Below are the code and all the weights of a small trained network. Each question names an input and a class and asks about switching units off, where a switched-off unit gives its printed mean instead of its output.

import numpy as np


def w(rows, s, z=0):
    codes = np.array(rows[::2]) - 128.0
    scale = np.full(codes.shape[1], s)
    scale[-1] = z or s
    return codes * scale


def f(y):
    return y / 2 * (1 + np.tanh(0.7978845608 * (y + 0.044715 * y**3)))


def log_softmax(a):
    a = a - a.max(-1, keepdims=True)
    return a - np.log(np.exp(a).sum(-1, keepdims=True))


def net(x, mask):
    res = np.array(x, float).reshape(1, 3) / 4 @ E
    y = f(res @ A[0][:, :-1].T + A[0][:, -1])
    res = res + np.where(mask, y, B[0][:, -1]) @ B[0][:, :-1]
    return log_softmax(res[-1] @ U[:, :-1].T + U[:, -1])


A, B = {}, {}
E = w([
[131,180,20,214,31,122,98,165,80,133,176,61],'x0',
[60,175,164,162,107,201,59,83,162,168,215,174],'x1',
[155,229,169,64,54,128,1,174,159,108,75,21],'x2',
],0.0097)
A[0] = w([
[90,206,188,129,111,210,76,62,122,144,217,178,14],'neuron 1',
[124,147,42,238,17,121,178,166,32,173,202,91,80],'neuron 2',
[104,97,56,178,172,119,190,71,136,140,188,192,113],'neuron 3',
[212,107,95,118,146,2,246,185,41,140,99,125,210],'neuron 4',
[123,118,8,146,120,115,117,61,84,174,142,91,29],'neuron 5',
[98,34,16,154,175,138,147,69,54,158,138,202,70],'neuron 6',
[55,173,145,201,133,121,90,62,183,229,244,223,116],'neuron 7',
[165,112,85,109,135,27,201,196,89,98,45,147,2],'neuron 8',
[149,68,215,69,176,159,175,91,180,149,134,158,38],'neuron 9',
],0.0066,0.0076)
B[0] = w([
[140,110,86,128,95,172,167,154,138,124,40,112,182],'neuron 1',
[90,128,203,148,164,82,196,129,143,186,106,147,213],'neuron 2',
[125,195,127,90,82,128,68,95,158,142,120,61,209],'neuron 3',
[68,140,101,155,132,175,102,117,103,67,103,169,248],'neuron 4',
[208,99,108,171,128,114,183,174,181,196,54,91,141],'neuron 5',
[143,130,136,90,77,120,68,75,156,148,81,83,204],'neuron 6',
[128,100,72,174,115,190,134,162,85,65,128,156,228],'neuron 7',
[196,104,84,143,104,148,150,149,79,109,33,119,173],'neuron 8',
[127,112,181,111,153,112,183,174,118,248,75,135,189],'neuron 9',
],0.014,0.012)
U = w([
[168,122,37,152,110,184,168,135,83,94,97,146,84],'0',
[155,187,125,82,68,97,38,113,162,155,94,10,98],'1',
[131,132,171,133,161,99,237,133,146,208,101,146,127],'2',
[29,167,143,138,150,126,82,88,101,79,218,221,254],'3',
[218,131,99,126,143,95,142,134,124,149,171,134,95],'4',
],0.014,0.016)

Each question gives the input, the list of numbers given to net, and the class t.
The units are the neurons (one row each of A and B). Each row of codes is followed by its name. A weight is (code - 128) times the scale printed after its matrix; where a second scale follows, it is the last column's (A, B and U).
mask holds one flag per neuron, in row order. A switched-off neuron (its flag False) gives its mean, the last column of its row in B, instead of its output. The means were averaged over made-up inputs and are rounded, as every weight is.
A unit's drop is (log p(t) with every unit on - log p(t) with that unit switched off) / (log p(t) with every unit on - log p(t) with every unit switched off).
The circuit of an input: a set's keep is (log p(t) with only the set's units on - log p(t) with every unit switched off) / (log p(t) with every unit on - log p(t) with every unit switched off). Starting from all 9 units, units are removed one at a time, each time the one whose removal leaves the highest keep (on an exact tie, the one counted first), for as long as the keep stays at least 0.8.
units of the circuit, in order: the units of the circuit, biggest drop first
unit that matters most: the unit with the biggest drop
top k neurons: the k neurons with the biggest drops, biggest first
drop of u: that unit's drop, to one decimal
input [2,-6,6], class 0: unit that matters most => neuron 3
input [2,-3,-2], class 3: units of the circuit, in order => neuron 1; neuron 7; neuron 4
input [7,6,-2], class 2: top 2 neurons => neuron 2; neuron 4
input [-5,-2,-5], class 1: units of the circuit, in order => neuron 3; neuron 6
input [-4,7,7], class 0: top 2 neurons => neuron 1; neuron 3
input [-6,-6,0], class 0: top 2 neurons => neuron 4; neuron 2
input [7,4,-7], class 1: top 3 neurons => neuron 3; neuron 6; neuron 9
input [-8,7,2], class 2: top 2 neurons => neuron 9; neuron 4
input [-6,0,-7], class 1: top 3 neurons => neuron 3; neuron 6; neuron 2
input [-5,-7,0], class 0: top 2 neurons => neuron 4; neuron 8
input [-2,-2,-3], class 3: top 2 neurons => neuron 4; neuron 1
input [6,7,7], class 0: units of the circuit, in order => neuron 3; neuron 7
input [7,-8,3], class 0: top 3 neurons => neuron 4; neuron 8; neuron 9
input [-3,-2,-2], class 3: top neuron => neuron 2
input [2,-1,0], class 3: drop of neuron 9 => 0.1
input [-4,8,5], class 0: drop of neuron 1 => 0.3
input [0,-1,-2], class 3: drop of neuron 2 => 0.0
